Below are the code and all the weights of a small trained network. Each question names an input and a class and asks about switching units off, where a switched-off unit gives its printed mean instead of its output.

import numpy as np


def w(rows, s, z=0):
    codes = np.array(rows[::2]) - 128.0
    scale = np.full(codes.shape[1], s)
    scale[-1] = z or s
    return codes * scale


def f(y):
    return y / 2 * (1 + np.tanh(0.7978845608 * (y + 0.044715 * y**3)))


def log_softmax(a):
    a = a - a.max(-1, keepdims=True)
    return a - np.log(np.exp(a).sum(-1, keepdims=True))


def net(x, mask):
    res = np.array(x, float).reshape(1, 6) / 4 @ E
    y = f(res @ A[0][:, :-1].T + A[0][:, -1])
    res = res + np.where(mask, y, B[0][:, -1]) @ B[0][:, :-1]
    return log_softmax(res[-1] @ U[:, :-1].T + U[:, -1])


A, B = {}, {}
E = w([
[87,48,129,83,140,129,71,220],'x0',
[226,108,193,126,147,106,48,114],'x1',
[144,123,154,153,29,210,175,110],'x2',
[145,123,114,2,98,180,88,85],'x3',
[91,161,202,109,170,184,152,116],'x4',
[121,102,163,184,49,109,70,86],'x5',
],0.0078)
A[0] = w([
[171,187,83,179,244,2,135,139,148],'neuron 1',
[41,124,80,146,154,88,178,173,254],'neuron 2',
[103,79,207,97,229,24,10,165,228],'neuron 3',
[209,47,92,127,65,66,20,114,166],'neuron 4',
[173,156,144,15,153,212,115,77,180],'neuron 5',
[215,155,251,224,89,135,142,64,183],'neuron 6',
[91,188,80,173,19,138,156,4,202],'neuron 7',
[70,174,168,135,179,194,198,150,116],'neuron 8',
[152,160,179,206,106,99,135,67,179],'neuron 9',
],0.0069,0.0038)
B[0] = w([
[93,247,69,184,212,78,174,67,204],'neuron 1',
[86,95,104,164,97,167,113,164,213],'neuron 2',
[69,114,112,154,52,170,47,99,252],'neuron 3',
[153,49,155,90,2,143,121,190,224],'neuron 4',
[157,167,116,59,102,191,61,19,226],'neuron 5',
[231,73,248,67,75,196,85,158,232],'neuron 6',
[72,178,74,144,128,135,87,35,254],'neuron 7',
[128,79,134,113,76,173,99,157,185],'neuron 8',
[174,120,166,86,98,169,77,106,195],'neuron 9',
],0.0084,0.0078)
U = w([
[180,141,153,132,177,85,156,148,61],'0',
[136,175,98,132,199,95,230,142,100],'1',
[160,171,115,102,132,102,139,80,40],'2',
[142,161,186,146,165,126,133,124,70],'3',
[143,127,144,96,107,176,84,93,186],'4',
[144,110,152,103,173,83,166,145,4],'5',
[64,157,82,170,139,114,128,107,207],'6',
[138,50,151,118,84,136,128,252,150],'7',
],0.011,0.0037)

Each question gives the input, the list of numbers given to net, and the class t.
The units are the neurons (one row each of A and B). Each row of codes is followed by its name. A weight is (code - 128) times the scale printed after its matrix; where a second scale follows, it is the last column's (A, B and U).
mask holds one flag per neuron, in row order. A switched-off neuron (its flag False) gives its mean, the last column of its row in B, instead of its output. The means were averaged over made-up inputs and are rounded, as every weight is.
A unit's drop is (log p(t) with every unit on - log p(t) with that unit switched off) / (log p(t) with every unit on - log p(t) with every unit switched off).
The circuit of an input: a set's keep is (log p(t) with only the set's units on - log p(t) with every unit switched off) / (log p(t) with every unit on - log p(t) with every unit switched off). Starting from all 9 units, units are removed one at a time, each time the one whose removal leaves the highest keep (on an exact tie, the one counted first), for as long as the keep stays at least 0.8.
units of the circuit, in order: the units of the circuit, biggest drop first
most important unit: the unit with the biggest drop
k most important neurons: the k neurons with the biggest drops, biggest first
drop when u is switched off: that unit's drop, to one decimal
input [3,6,-5,-8,-7,-7], class 6: most important unit -> neuron 1
input [3,-8,5,6,-8,4], class 6: units of the circuit, in order -> (neuron 7; neuron 6)
input [3,7,3,-3,2,-5], class 7: 2 most important neurons -> (neuron 7; neuron 5)
input [0,-4,-2,-6,-7,-5], class 1: units of the circuit, in order -> (neuron 3; neuron 1)
input [-4,0,-1,-8,5,-2], class 0: units of the circuit, in order -> (neuron 3; neuron 7)
input [-2,2,2,-8,-4,-3], class 1: units of the circuit, in order -> (neuron 1; neuron 3)
input [1,7,4,-8,-5,-2], class 7: 3 most important neurons -> (neuron 7; neuron 5; neuron 4)
input [-4,-7,2,-7,-1,7], class 4: 3 most important neurons -> (neuron 6; neuron 9; neuron 1)
input [-7,-4,3,-1,-5,-3], class 6: units of the circuit, in order -> (neuron 7; neuron 5)
input [4,4,-8,8,-2,8], class 7: 2 most important neurons -> (neuron 4; neuron 7)
input [-8,-6,-6,-8,5,-5], class 1: 3 most important neurons -> (neuron 3; neuron 1; neuron 5)
input [-8,-7,3,-7,-1,2], class 4: 3 most important neurons -> (neuron 6; neuron 9; neuron 8)
input [1,3,5,-8,-5,7], class 7: 2 most important neurons -> (neuron 4; neuron 5)
input [3,8,-8,3,-8,0], class 7: units of the circuit, in order -> (neuron 4)
input [7,4,-1,-4,5,-7], class 6: 2 most important neurons -> (neuron 6; neuron 4)
input [7,6,-5,3,-4,-3], class 7: 2 most important neurons -> (neuron 4; neuron 7)
input [2,8,1,-7,1,2], class 7: 2 most important neurons -> (neuron 5; neuron 7)
input [5,-6,6,0,-5,3], class 6: 2 most important neurons -> (neuron 6; neuron 7)
input [1,1,4,3,-7,8], class 7: 2 most important neurons -> (neuron 4; neuron 5)
input [-7,8,-5,5,1,-7], class 2: units of the circuit, in order -> (neuron 1)
input [3,3,-8,-7,0,5], class 6: 2 most important neurons -> (neuron 1; neuron 3)
input [2,5,-2,-3,-7,-4], class 6: 2 most important neurons -> (neuron 1; neuron 6)
input [-6,6,-6,5,-2,-3], class 2: 2 most important neurons -> (neuron 1; neuron 6)
input [-7,-7,5,-7,4,4], class 4: drop when neuron 9 is switched off -> 0.0
input [0,-4,-3,-3,0,-4], class 1: drop when neuron 3 is switched off -> 0.3
input [-2,1,-6,5,0,-5], class 2: drop when neuron 1 is switched off -> 0.3
input [5,4,3,-1,0,-2], class 7: most important unit -> neuron 7
input [-4,4,5,-7,8,-6], class 7: drop when neuron 2 is switched off -> -0.1
